Here is a tiny trained network, its code and every weight. The questions are about switching its units off for an input and a class, where a switched-off unit gives its printed mean instead of its output.

import numpy as np


def w(rows, s, z=0):
    codes = np.array(rows[::2]) - 128.0
    scale = np.full(codes.shape[1], s)
    scale[-1] = z or s
    return codes * scale


def norm(h):
    return h / np.sqrt((h * h).mean(-1, keepdims=True) + 1e-5)


def f(y):
    return y / 2 * (1 + np.tanh(0.7978845608 * (y + 0.044715 * y**3)))


def log_softmax(a):
    a = a - a.max(-1, keepdims=True)
    return a - np.log(np.exp(a).sum(-1, keepdims=True))


def net(x, mask):
    res = np.array(x, float).reshape(1, 8) / 4 @ E
    u = 0
    for l in range(3):
        y = f(norm(res) @ A[l][:, :-1].T + A[l][:, -1])
        res = res + np.where(mask[u : u + 5], y, B[l][:, -1]) @ B[l][:, :-1]
        u += 5
    return log_softmax(norm(res)[-1] @ U[:, :-1].T + U[:, -1])


A, B = {}, {}
E = w([
[125,128,123,134,124,126,126,130,127],'x0',
[194,214,90,153,167,102,254,66,67],'x1',
[123,126,134,123,132,129,134,128,126],'x2',
[167,90,208,225,52,84,74,54,54],'x3',
[129,127,126,131,132,124,128,133,123],'x4',
[124,129,126,133,130,126,128,128,128],'x5',
[124,218,175,168,206,219,134,188,154],'x6',
[130,128,129,125,126,130,129,129,128],'x7',
],0.0087)
A[0] = w([
[126,191,59,113,164,165,163,124,72,178],'L0N0',
[64,95,80,29,122,53,71,141,157,18],'L0N1',
[216,139,179,179,142,76,169,41,69,29],'L0N2',
[142,97,251,177,82,153,2,135,58,59],'L0N3',
[169,133,85,77,141,46,191,93,129,4],'L0N4',
],0.0063,0.0032)
B[0] = w([
[168,138,128,91,195,124,147,97,169,187],'L0N0',
[250,86,96,165,79,202,134,103,147,182],'L0N1',
[75,104,110,124,68,170,101,141,89,204],'L0N2',
[130,137,149,112,177,97,201,126,178,254],'L0N3',
[49,129,121,170,95,83,144,138,152,161],'L0N4',
],0.014,0.0066)
A[1] = w([
[82,80,117,217,97,150,99,134,184,101],'L1N0',
[157,103,104,90,77,3,186,84,184,22],'L1N1',
[152,167,248,187,127,88,96,172,157,2],'L1N2',
[116,239,172,210,136,228,136,142,70,55],'L1N3',
[144,173,168,140,184,161,86,104,196,128],'L1N4',
],0.0071,0.0059)
B[1] = w([
[174,187,113,84,182,123,174,112,149,174],'L1N0',
[110,152,101,77,231,43,89,175,126,228],'L1N1',
[79,122,186,149,152,119,226,133,222,162],'L1N2',
[254,38,96,94,164,173,74,102,183,200],'L1N3',
[90,137,160,88,80,108,226,177,71,254],'L1N4',
],0.0099,0.0036)
A[2] = w([
[143,115,239,254,200,228,126,111,99,74],'L2N0',
[79,234,188,120,190,203,124,200,177,172],'L2N1',
[173,63,194,124,157,26,61,118,166,3],'L2N2',
[43,130,86,64,142,113,150,194,155,117],'L2N3',
[106,87,175,68,121,114,137,218,120,120],'L2N4',
],0.0085,0.005)
B[2] = w([
[168,13,84,82,130,102,134,147,188,169],'L2N0',
[64,207,170,245,11,129,92,121,59,255],'L2N1',
[166,139,232,38,227,160,35,74,6,163],'L2N2',
[223,56,89,87,174,92,58,103,180,195],'L2N3',
[112,80,63,101,194,166,1,146,111,174],'L2N4',
],0.0088,0.0083)
U = w([
[222,43,75,129,90,206,138,119,162,253],'0',
[143,78,172,59,208,103,59,96,96,115],'1',
[133,127,36,82,189,55,164,95,165,83],'2',
[62,113,123,174,56,100,168,59,35,52],'3',
[88,173,101,173,74,186,21,192,136,72],'4',
[75,106,225,190,118,118,139,167,179,140],'5',
[135,250,124,166,147,177,197,126,99,86],'6',
],0.021,0.0048)

Each question gives the input, the list of numbers given to net, and the class t.
The units are the neurons (one row each of A and B). Each row of codes is followed by its name. A weight is (code - 128) times the scale printed after its matrix; where a second scale follows, it is the last column's (A, B and U).
mask holds one flag per neuron, layer by layer. A switched-off neuron (its flag False) gives its mean, the last column of its row in B, instead of its output. The means were averaged over made-up inputs and are rounded, as every weight is.
A unit's drop is (log p(t) with every unit on - log p(t) with that unit switched off) / (log p(t) with every unit on - log p(t) with every unit switched off).
The circuit of an input: a set's keep is (log p(t) with only the set's units on - log p(t) with every unit switched off) / (log p(t) with every unit on - log p(t) with every unit switched off). Starting from the 12 units with the biggest drops (on a tie, the unit counted first), units are removed one at a time, each time the one whose removal leaves the highest keep (on an exact tie, the one counted first), for as long as the keep stays at least 0.8.
units of the circuit, in order: the units of the circuit, biggest drop first
top k neurons: the k neurons with the biggest drops, biggest first
k most important neurons of layer l: the k neurons of layer l with the biggest drops, biggest first
drop of u: that unit's drop, to one decimal
input [-6,0,1,6,-5,6,-5,1], class 1: top 2 neurons => L0N3; L1N1
input [4,-6,-6,7,4,2,-3,3], class 1: top neuron => L2N2
input [5,0,-3,8,4,-2,-1,2], class 1: top 2 neurons => L0N3; L2N1
input [7,-3,5,0,0,-7,1,-5], class 4: top 3 neurons => L2N4; L2N1; L1N3
input [7,0,0,7,-5,2,0,1], class 1: top 2 neurons => L2N1; L0N3
input [2,2,-7,-7,4,-4,1,5], class 6: top 3 neurons => L2N1; L0N0; L1N1
input [0,0,4,-1,1,-4,6,-6], class 4: top 2 neurons => L2N1; L0N3
input [-1,0,2,-1,6,-7,5,8], class 4: 2 most important neurons of layer 2 => L2N1; L2N4
input [8,-6,-4,8,-2,2,0,6], class 1: 2 most important neurons of layer 2 => L2N2; L2N4
input [2,-8,-6,4,-6,1,0,0], class 1: 2 most important neurons of layer 2 => L2N2; L2N4
input [8,-6,-1,1,5,-5,4,3], class 5: top 3 neurons => L0N3; L1N2; L0N2
input [6,-7,-5,2,-5,8,-2,4], class 1: top 2 neurons => L2N2; L0N3
input [-8,6,1,1,2,3,-2,0], class 3: top 2 neurons => L0N2; L0N3
input [2,-2,-5,-6,-3,2,2,1], class 4: units of the circuit, in order => L2N1
input [4,0,2,-5,7,-8,6,0], class 4: 2 most important neurons of layer 0 => L0N3; L0N1
input [6,-5,-4,-4,-3,0,0,-5], class 0: top 2 neurons => L0N1; L2N1
input [7,-1,-7,-7,2,6,-2,-7], class 0: drop of L0N1 => 0.2
input [-4,-1,-1,-2,-2,4,4,-5], class 4: drop of L2N1 => 1.4
input [7,-2,2,-3,-7,2,-5,-6], class 0: drop of L0N1 => 2.2
input [-4,-8,3,6,1,-6,-1,0], class 1: units of the circuit, in order => L2N2
